(in the rows, 128 means zero)
Each row of numbers belongs to one of the elements below and depends on some of the facts about them. Some rows are named. Which element is each other row?

How the elements are related:
{K16, K288, K259, K11, K507} memivis driso
{K915, K647, K721, K607, K914} memivis toklim
{K384, K780, K599, K281} memivis vubrofe
{K439, K704} memivis druskar
{K6, K299, K879, K805, K150, K72} memivis brilopar
{K557, K57, K731} memivis zusta
{K137, K480, K720, K960, K391, K354} memivis lidriste
{K392, K406} memivis muvoklam
{K901, K384, K647, K58, K288, K480, K731, K150, K72} mobrin d
{K16, K555, K90, K299, K262, K259, K392, K790, K11, K607, K354} mobrin c
{K915, K895, K406, K391} mobrin e
{K91, K439, K780, K6, K557, K57, K879, K350, K694, K805, K610, K864, K720, K721, K960, K539, K507, K914, K317} mobrin a
{K704, K137, K703} mobrin f
{K599, K459, K281} mobrin b
[K159] dipu K895
[K384] dipu K557
[K472] dipu K790
[K91] dipu K599
[K780] dipu K720
[K555] dipu K914
[K177] dipu K864
[K90] dipu K177
[K299] dipu K459
[K57] dipu K67
[K262] dipu K72
[K461] dipu K480
[K259] dipu K960
[K350] dipu K58
[K599] dipu K137
[K895] dipu K406
[K67] dipu K392
[K987] dipu K91
[K610] dipu K384
[K406] dipu K288
[K864] dipu K507
[K281] dipu K780
[K11] dipu K805
[K715] dipu K703
[K721] dipu K901
[K960] dipu K391
[K539] dipu K350
[K703] dipu K669
[K391] dipu K879
[K607] dipu K598
[K507] dipu K11
[K467] dipu K317
[K150] dipu K439
[K317] dipu K57
[K72] dipu K539
[K598] dipu K721

Some rows with their names:
K507: [ 92 216 191 113 124 167 134 155 118 152 122  98 196 141  75 127 137 138
 126 110  58]
K406: [ 81 120 115 126 157 115 155 132 143 103 203 119  88 160 113 126  91  92
 137 182 101]
K384: [ 95 133 127 105 163 122 142 135 150 143 141 124 153 136 102 157 120 132
 119 127 128]
K317: [135 125 141 163 175 174 136  73  75 147 132 125 180 137 124  95 126  99
 110  95 131]
K91: [154 101 113  64 151 106 120 115 151 161 129 147  83 131  82 108 129 140
 114 154  82]
K703: [105 161 153 137 118 120 127 107 126 121 148 138 151 114 114 124 159 115
 110 139 159]
K57: [141  65 158 103 126 134 140  21  49 126 173  53  95 194 156 103  12  62
 127  95 160]
K715: [115 141 134 127 128 130 126 119 132 138 125 142 132 133 114 116 142 121
 130 144 135]
K780: [124 134 133  69 164 105 122 122 139 125 133 125 137 139  98 122 131 132
 109 115 132]
K472: [129 137 145 126 133 129 120 128 132 127 127 139 139 135 113 125 139 122
 124 135 137]
K11: [ 91 186 170 122 129 177 157 167 121 125 143 110 199 131  84 144 128 143
 129 127  71]
K391: [122 105  57 106 147 116 103 110 157  96 145 142  91 102 186 137 209 112
 142 156  88]
K555: [118 154 152 147 122 142 139 136 130 107 170 148 147 107 136 135 139 138
 121 113 135]
K901: [106 164 122 155 120 114 138 147 124 112 144 163 145 108 133 141 132 125
 103 122 158]
K704: [ 83 130 139 100 173 119 176 165 123 163 102 124 182 160  76 170 146 104
  99 129 161]
K459: [149 132  76  72 110  80 117 147 138 104  92 137 145  87 139 127 101 154
  76 162 143]
K392: [123 118 127 140 163 134 166 163  67 111 158  74 119 153 146 129  78 116
 148 144 132]
K288: [104 154 106 117 171 130 149 177 138 146 116 160 167 138  81 150 104 155
 108 150 132]
K720: [146 155 109 161 158 107  85 153 100  99 125 124 131 103 204 146 196 112
 143 101 139]
K879: [137 127 162 165  57 136 112 134 132 136  93 188 117 116 150 126 120 128
  92  61 190]
K731: [ 97  80 152 147  69 103 167 134 102 103 145  57  55 173 151 138  33  71
 143 123 162]

Name these rows:
Some rows may be elements named above.
[144  85 158  97  82  58 137 139  87  89 144  70  42 171 158 134  26  77
 119 108 166] => K557
[118 132 141 109 114 160 127 121 141 142 151 120 144 142 131 134 128 152
 134 130  94] => K90
[107 156 148 159 163 159 168 193 114 128 143 155 177 130  91 133 124 146
 110 133 140] => K16
[133 117 179 147  43 161 121 100 141 136 128 170 132 111 147 148 126 129
  99  71 164] => K299
[140 105  79 139 156 137  99 161 120 121 122 124 118 130 192 167 190 136
 168 132 112] => K354
[108 128  94 198 144 118 111 150  95 134 103 109 112 120 182 142 221 101
 150 142 133] => K137
[119 111 131 134 173 144 172 163  77 106 164  71 117 151 158 126  82 115
 148 135 137] => K392
[145 106  75 136 164 134  98 159 120 120 127 114 118 129 207 154 193 141
 168 131 115] => K354
[137 128  87 235  95 158 123 143  97  90 130 126  92 100 202 106 136 111
 183 160 121] => K915
[124 121  90 147 169 116  93 111 145 141 141 129  76 129 174 117 209 124
 148 110  94] => K960
[131 114 169 156  42 162 124  98 139 127 129 174 117 108 150 139 124 138
 100  74 159] => K299
[122 104 138 140 165 147 171 165  81 104 161  78 124 146 148 119  88 117
 137 147 143] => K392
[121 133 140 143 155 145 137 128 134 145 117 124 126 136 110 114 135 124
 138 117 120] => K610
[ 94 186 178 121 130 175 152 170 124 138 140 119 199 132  75 148 122 147
 127 122  72] => K11
[137 119  78 209 103 139 109 139 110 111 114  94  87 120 196  90 129 149
 170 157 122] => K647
[147 176 141  21  73 122  73 127 151 119 116  92 149 124 122 102 125 147
 102 134  60] => K864
[108 171 157 104 104 144 105 123 126 147 124 105 159 142 113 132 143 124
 143 140  80] => K177
[130 122  87 139 165 107  87 104 144 135 146 133  70 128 158 123 199 130
 155 117  91] => K960
[131 102 136 148  36 142 130  86 158 160  92 171 128 125 127 137 110 135
 109  92 159] => K150
[119 102 146 136 140 154 158 117 151 117 136 125 141 124 113 137 137 148
 152 129 124] => K262
[135 113 188 183  46 130 136  42 203 106 113 153 156  94 119 140 116 159
 148  85 183] => K72
[ 92 118 114 144 135 164 144 121 163 134 156 165 113 122 106 131 142 106
 123 146 102] => K895
[135 134 143 159 175 181 139  78  78 160 134 122 166 125 127  99 113 103
 116  92 125] => K317
[110 151 150 145 170 162 177 194 110 141 143 148 184 119  91 138 121 142
 117 128 132] => K16
[128 103 136 148  40 143 128  93 149 150  87 161 119 120 132 146 103 126
 109 101 155] => K150
[114 165 167 105 185 106 144 180 110 119 126 143 185 122  95 171 135 114
  79  76 177] => K439
[146  67 167 107 130 132 136  24  52 119 186  60  91 191 166 100  18  46
 130 102 169] => K57

Now the same elements, written a new way:
Known rows:
K879: [191 121 123  96 136 111 138 114  92 181 127 144 125 138 137 121 138 134
 164 143 126 137  89 127 146 135 115 182 103 118 104 117 117 115 104  97
 121 213 104 144 104 116 170 126]
K16: [ 94 108 186  97 174 102 155 137 112 130 129 142 122 140 136 121 118 118
 141 135 129 159 196 180 157 122 113 134 106 124 187 117 123 164 109 116
 122 149 110 121 110 149 185 175]
K259: [ 91 111 168 111 164  92 131 124 140 107 141 142 118 167 132 122 117 114
 140 136 128 145 218 149 173 128 112 131 103 125 180 122 120 159 115 107
 120 107 113 121 121 138 164 195]
K960: [ 97 115 119 120 141 154 119 126 126 113 114 159 120 105 133 122 134 114
 135 114 157 139  88 128 128 144 146 132 125 112 152 213 156 114 119 106
 139 101 186 143 101 173 128 115]
K392: [ 95 117 186  99 139  93 170 111  97 117 188 139 120 130 134 121 132 139
 134 115 127 135 115 125 122 156 161 133 106 142 109 113 111 120 111 100
 132 122 137 127 108 115 144 114]
K406: [ 96 119 165  99 139 100 147 117 111 112 213 137 125 151 131 124 143 126
 144 114 126 134 128 128 131 138 156 134 105 136 109 117 113 118 113  99
 129 109 134 129 112 120 140 113]
K607: [ 96 120 174 109 149 110 134 118 147 109 137 137 123 131 131 126 126 116
 130 115 129 147 137 137 116 130 143 130 105 133 112 111 116 114 110 106
 127 102 144 116 112 145 131 124]
K647: [ 99 130 163 114 141 110 147 116 108 107 118 139 122 127 130 121 126 115
 133 110 128 143 110 143 122 146 143 133 105 126 120 121 117 120 107 114
 123 103 150 118 108 150 148 118]
K914: [ 96 116 136 111 136 101 135 119  98 111 121 137 123 121 137 122 128 111
 137 113 130 139 116 133 153 130 127 135 105 119 172 152 112 122 119 128
 127  99 151 127 105 138 157 125]
K555: [109 112 123 146 142 118 116 106 100 136 117 137 126 103 134 123 123 109
 131 143 180 131  98 127 129 145 115 142 137 127 112 115 113 120 124 105
 138 125 113 132 114 124 126 113]
K350: [139 111 127 169 140 147 119 140 123 147 113 137 119 118 138 130 143 117
 154 132 142 132  91 156 146 153 110 143 110 119 113 137 171 117 121 103
 120 105 115 150 112 126 125 136]
K459: [134 120 124 121 133 104 118 109  85 138 111 137 136  99 135 133 126 114
 141 119 159 133  90 127 136 147 111 131 112 118 116 123 115 124 172 125
 163 110 106 138 109 116 130 119]
K262: [118 114 121 125 144 166 121 129 144 162 110 142 121  99 134 127 135 111
 133 153 182 136  98 134 121 154 110 128 116 139 110 113 117 120 117  99
 126 127 111 141 117 130 125 115]
K715: [115 114 123 114 143 143 128 126 141 157 118 137 124  98 135 127 140 117
 137 137 161 133  97 133 125 143 110 134 130 115 105 115 139 125 118 110
 124 140 119 135 115 116 128 116]
K901: [109 123 121 130 140 144 128 115 103 158 116 138 118  99 135 124 141 115
 138 147 133 129  85 132 119 166 111 150 125 117 111 126 113 132 140 103
 130 142 116 137 110 132 131 113]
K610: [131 111 122 131 132 130 118 115 112 132 111 132 125 100 135 126 128 113
 135 137 135 132  89 125 129 153 120 148 129 114 111 138 131 133 129 103
 123 111 118 130 118 122 129 115]
K864: [122 121 123 119 137 190 118 112 108 109 123 139 118 102 130 123 133 111
 133 142 135 135  87 136 127 130 123 134 156 119 136 118 125 138 115 100
 122 163 122 119 146 129 133 123]
K539: [166 111 126 150 141 163 120 147 125 151 112 137 120 118 132 131 135 114
 167 153 154 137 102 135 160 169 110 139 106 140 107 142 155 119 118  93
 128  99 113 153 118 136 126 125]
K694: [123 110 126 151 131 100 120 108  89 130 115 139 123 103 129 129 129 112
 140 123 131 134  95 128 131 155 114 157 133 117 116 144 133 127 141 119
 123 109 118 135 108 117 143 114]
K811: [110 126 122 115 137 125 134 119 109 170 112 140 128 102 134 127 135 110
 143 128 149 133  88 130 123 154 115 134 121 116 115 118 135 124 127 128
 136 147 119 138 105 114 130 116]
K58: [106 116 124 187 139 115 125 112  97 149 112 143 125 101 132 124 133 119
 136 126 134 132  92 132 127 150 110 149 123 120 108 121 127 114 128 114
 126 119 119 152 107 122 131 131]

Name these rows:
A row may be one of the elements named above.
[107 108 123 107 138 100 147 114 206 149 117 137 146 103 143 128 136 151
 143 138 154 137  84 131 118 144 114 142 146 115 118 114 140 127 127 107
 127 112 117 125 116 117 135 117] => K67
[138 112 128 169 133 145 122 135 121 146 118 134 120 117 135 131 142 115
 152 127 146 134  97 155 144 148 111 143 109 119 105 127 169 114 122 105
 123 100 109 149 112 125 125 138] => K350
[106 136 124 127 137 137 123 108 102 169 115 136 127 104 136 124 133 113
 134 142 169 131  91 130 122 153 112 139 114 122 105 110 116 122 135 118
 152 153 110 135 107 123 127 116] => K790
[128 128 124 119 145 124 120 108 159 110 116 139 120 110 131 128 130 113
 141 130 128 130  86 124 119 166 120 133 134 114 113 113 166 118 108 102
 123  95 123 131 132 124 128 112] => K91
[122 119 124 120 141 191 120 114 114 114 124 140 119 101 132 129 135 119
 133 141 132 135  87 129 128 129 117 134 162 120 129 116 121 139 111 103
 127 163 126 122 149 129 135 121] => K864
[122 110 124 133 144 100 118 109 135 127 113 136 122 106 133 134 118 117
 139 137 188 128 103 126 137 137 111 134 140 116 109 120 126 119 115 110
 138 111 115 125 126 117 127 111] => K895
[ 98 112 129 124 135 106 118 133 122 108 116 141 122 104 134 125 118 116
 137 109 162 141 113 132 136 123 124 137 101 118 154 117 115 137 155 130
 138 103 111 124 119 130 128 136] => K281
[ 98 125 161 122 139 133 121 119 104 110 116 137 121  99 135 121 128 116
 134 114 163 163  90 141 117 159 159 130 112 132 113 153 131 120 116 128
 187 101 181 150 106 173 126 116] => K354
[ 96 119 137 110 136 137 123 117  96 107 113 140 120 105 135 123 136 112
 136 115 127 164  93 136 122 171 152 132 104 115 129 200 174 114 130 125
 157 104 186 147 105 172 136 114] => K720
[ 97 112 159 125 181  90 165 123 103 120 117 136 112 162 134 121 121 117
 130 122 132 156 180 182 163 125 113 148 107 115 166 116 121 158 110 124
 126 138 115 126 103 142 198 212] => K288
[108 133 122 110 140 194 116 124 135 135 114 139 127 101 135 125 147 117
 133 141 156 138  84 126 115 127 118 126 150 117 115 118 127 130 108 111
 123 179 125 130 134 119 128 121] => K177
[ 98 114 152 107 135 138 117 123 137 106 116 145 127 101 132 127 126 119
 132 113 184 160  92 141 123 144 148 135 109 127 114 162 166 122 110 126
 176 102 176 137 113 154 125 117] => K391
[ 94 122 190  97 135  91 170 102  92 116 186 140 124 126 135 121 136 139
 139 113 129 130 113 133 123 150 162 137 101 147 111 114 114 117 110  98
 140 117 137 133 110 118 146 117] => K392
[ 97 138 181 102 148 101 135 118 107 108 130 138 117 127 128 126 125 110
 127 113 124 145 127 151 127 133 131 131 104 122 123 120 115 112 111 146
 143 102 133 118 106 131 145 111] => K915
[ 94 110 165 128 174  93 160 124 107 115 120 146 120 161 132 119 118 116
 136 123 131 151 180 183 162 124 111 142 104 114 163 116 120 149 109 131
 124 138 116 118 108 147 197 208] => K288
[ 93 120 140 113 138 143 122 114  98 112 113 140 119 100 134 120 133 114
 133 111 136 162  85 140 119 173 157 132 109 119 122 197 173 117 129 133
 160 107 184 148 107 173 132 114] => K720
[130 131 123 118 147 128 120 118 158 111 116 138 120 113 133 130 133 112
 149 123 127 130  92 129 115 161 120 134 132 112 110 114 163 126 109 101
 122  99 122 127 132 118 134 116] => K91
[203 114 126 104 130 151 127 121 136 185 124 139 118 161 135 125 135 118
 174 186 132 129 118 128 163 133 113 169 107 149 113 114 113 119 112 105
 128 178 106 171 108 126 129 142] => K72
[111 118 123 149 139 117 120 113 107 145 110 136 126 103 129 126 125 115
 134 144 176 134  93 128 127 145 113 137 136 122 110 116 117 121 125 106
 140 119 111 134 110 122 130 112] => K555
[ 94 111 121 147 145 123 128 132 137 110 111 136 117 107 132 121 131 115
 135 116 134 137 101 154 128 124 119 132 104 114 135 136 127 133 147 139
 120 100 134 121 113 140 145 145] => K780
[ 95 113 131  99 132 123 134 128 113 108 129 136 118 120 139 118 135 110
 134 110 123 135 115 135 157 131 116 130 104 116 161 154 113 126 111 105
 124 101 140 121 105 154 140 125] => K721
[ 95 112 121 124 147 113 124 117  96 118 113 138 118 102 146 128 132 117
 133 114 128 131  93 133 143 139 112 136 103 114 146 189 118 156 145 147
 133 103 140 125 103 153 135 119] => K557
[ 93 115 171 110 171  97 131 118 140 112 141 144 117 164 134 123 118 113
 141 135 130 149 219 149 173 125 111 135 103 124 180 117 120 160 103 105
 122 108 108 119 120 145 166 192] => K259
[116 110 127 110 141  92 123 112 218 111 119 132 140 107 137 118 129 147
 153 124 130 132  91 126 121 158 122 148 152 114 105 114 165 126 122 105
 123 102 121 122 139 113 135 115] => K317
[ 95 112 141 101 138 123 159 109  99 156 129 140 127 103 132 123 134 113
 142 118 131 131 118 130 126 144 115 138 102 126 119 116 118 116 110 103
 126 182 127 134 106 119 144 115] => K704
[107 131 144 105 136  99 137 110  94 113 142 137 121 141 133 126 127 115
 152 114 130 134 100 126 122 156 130 136 102 114 114 114 115 115 111 101
 121 106 128 128 105 117 174 117] => K439
[121 113 124 136 141 102 115 109 135 130 117 137 129 103 134 129 118 114
 138 134 188 131 102 125 135 135 118 132 137 114 110 118 123 115 112 114
 138 106 115 128 129 114 127 112] => K895
[ 93 115 150 109 150  97 145 108 243 114 108 139 124 106 187 123 136 149
 131 112 127 140  95 137 119 138 129 136 107 115 118 133 142 144 114 107
 122 101 141 118 124 138 136 113] => K57
[133 129 124 119 146 123 120 117 155 109 116 140 125 109 134 132 132 112
 149 128 129 132  93 127 122 162 121 137 132 116 112 113 169 124 116  98
 120  96 120 130 129 126 129 112] => K91
[ 98 129 161 122 133 134 123 115 107 110 115 133 120  97 134 122 122 112
 131 117 164 166  91 140 115 158 152 129 112 135 113 153 130 117 115 127
 186 106 177 149 107 167 127 117] => K354
[ 94 124 145 125 137 150 128 116 100 112 109 137 116  99 131 123 124 117
 133 114 131 161  87 137 122 170 158 131 120 121 120 182 148 115 119 118
 158  99 192 163 110 184 129 114] => K480
[ 95 112 126 108 131 118 130 122 120 107 125 141 120 122 139 119 137 113
 134 108 127 138 117 138 152 129 123 132 102 112 165 154 113 124 111 107
 122  96 144 122 105 157 143 126] => K721

Now the same elements, written a new way:
Some elements and their rows:
K350: [101 113 110 129 157 100 113 140 146 119 153 100 123 156 151 142 145 131
 101 138 101 148  86 129]
K539: [ 85 110 105 130 165  98 102 133 156 121 154 103 130 146 155 131 147 128
  93 139 103 138  69 134]
K557: [124  72 151 119 180 119 161 109 114 132 143 105 150  93 149 142 164 149
 136 111 119 158 139 149]
K805: [123 145  99  91  78 112 115 155 100 109 119 152 132 138 116 131 150 149
 147 122 102 136 140 174]
K914: [ 84  91 123 131 122 155 128 151 133 203 116 179 140  82  71 122 162 149
 143 109 151 109 128 110]
K259: [ 96 153 175 126  43 143 121 148 147 124 135 188 108 174  65  97  99 136
 136 145 157  68 120 139]
K354: [233 181  96 149 130 143 150 139  78 107 153 177 175  82  96 111 128 106
 134  90 142 148  86 126]
K607: [ 99  90 146 147  95 168 133 152 153 216 113 161 161 106  75 108 122 118
 104 100 146  77 132 102]
K299: [142 161 124 110  76 101 124 167 117 111 119 138 148 137 124 106 102 116
 125 122 118 115 139 165]
K901: [157 107 114 121 151 129 129 119 122 138 118  77 104 145 133 125 152 130
 126 145  91 115 138 125]
K288: [111 139 141  91  55 162 116 146 117 129 104 179 108 145  57 112 128 149
 132 205 138  90 129 118]
K72: [126 139  85  85  77 104 116 164 150  98 127 146 141 113 159 103 120 112
  85 159 120 111 117 167]
K384: [116  82 157  49  72  95  84  62  99 101 129 141 131  84 164 132  49 147
 103 153 181 112 175 175]
K895: [107 144 167 145 129 151 120 128 132 124 101  72 132 155 156 110 121 121
 123 147 106 191 116  94]
K391: [224 211 133 157 100 159 134 117 121 108 161 193 139  69 159  75 160  94
 131  73 158 163  70 137]
K137: [223 201  94 160 148 132 152 127  67 100 151 199 174  62 120 120 151 123
 131 121 142 138 110 114]
K704: [154 130 111 146 173 182 176 110 106 117 140 150 170  45 153 136 130 166
 135 107 158 129 134 118]
K669: [141 109 117 142 155 108 136 120 129 135 134  71 118 143 127 133 149 120
 150 157 132 135 132 135]
K159: [118 133 139 149 149 124 119 123 145 126 108  78 122 156 138 125 129 118
 117 134 125 158 120 102]
K811: [144 104 116 150 150 114 134 121 123 127 121  74 119 149 130 135 151 137
 143 143 123 136 130 129]
K461: [126 126 127 149 152 110 124 120 142 128 124  78 112 150 139 125 127 123
 125 130 121 136 132 116]

Name these rows:
A row may be one of the elements named above.
[ 80 153 126 118  29 130 148 135 122 124 117 184 107 181  57 127  92 130
 132 131 146  71 121 114] => K11
[160 111 115 106 181 183 173 111 102 122 141 160 159  58 139 137 141 151
 149  88 142 147 123 130] => K439
[ 96  78 123 138  92 159 147 138 139 212 107 171 140  90 106  90 155 138
 150 128 150 117 132  87] => K915
[ 55 165 120  95  41 129 140 116 128 125 118 201  92 175  71 147 113 128
 122 130 142  98 125 120] => K507
[116 101 148 110 195 111 145 121 176 100 107 114 132  71 150 135 122 127
 146  73  94 133 132 111] => K57
[150 111 108 110 186 182 162 111 101 118 150 154 168  61 139 133 133 154
 144  83 151 159 126 129] => K439
[ 98 158 171 121  40 144 117 146 146 123 129 185 114 170  80 101 102 138
 130 154 160  57 118 139] => K259
[139 154 134 105  72 107 119 170 124 106 116 133 162 143 125 103  95 121
 134 120 117 121 149 168] => K299
[244 185  89 123 144 158 152 131  75 106 154 181 142  56 111 110 148  97
 115 119 146 157 102 119] => K480
[111  96 147 111 187 114 141 119 170 101 107 114 136  71 149 141 129 129
 146  74  87 125 136 109] => K57
[124 121 126 138 166 102 113 121 162 102 102  75 108 132 138 117 131 105
 146 121 107 109 116  90] => K67
[142 160 113  82  80 110 122 151 130 116 109 141 127 124 138 119 125 116
  99 143 121 120 146 161] => K150
[135  95 145  93  95 108  78 116 104  90 119 207 146 140 217 165  50 178
 128 138 149 104 198 121] => K599
[222 206  93 157 152 134 156 130  71 107 149 193 173  62 124 117 156 121
 120 126 144 144 114 127] => K137
[116  87 169 153 121 181 170 104 124  96 164 175  97 137  48 129  86 144
 159 167 129  71 120  98] => K392
[108 138 137  94  54 154 123 145 117 124 112 170 103 148  52 113 131 149
 132 205 144  96 129 121] => K288
[118  79 122 125 103 156 147 151 136 214 105 161 117  76  85 116 150 137
 120 138 163  97 139  98] => K647
[ 87  97 129 136 112 199 104 122 158 212 110 174 160 100  76 140 165 112
  98  90 121  83 147 111] => K721
[238 184  96 122 140 154 148 132  86 104 156 182 144  55 113 123 147  97
 115 124 142 154  98 124] => K480

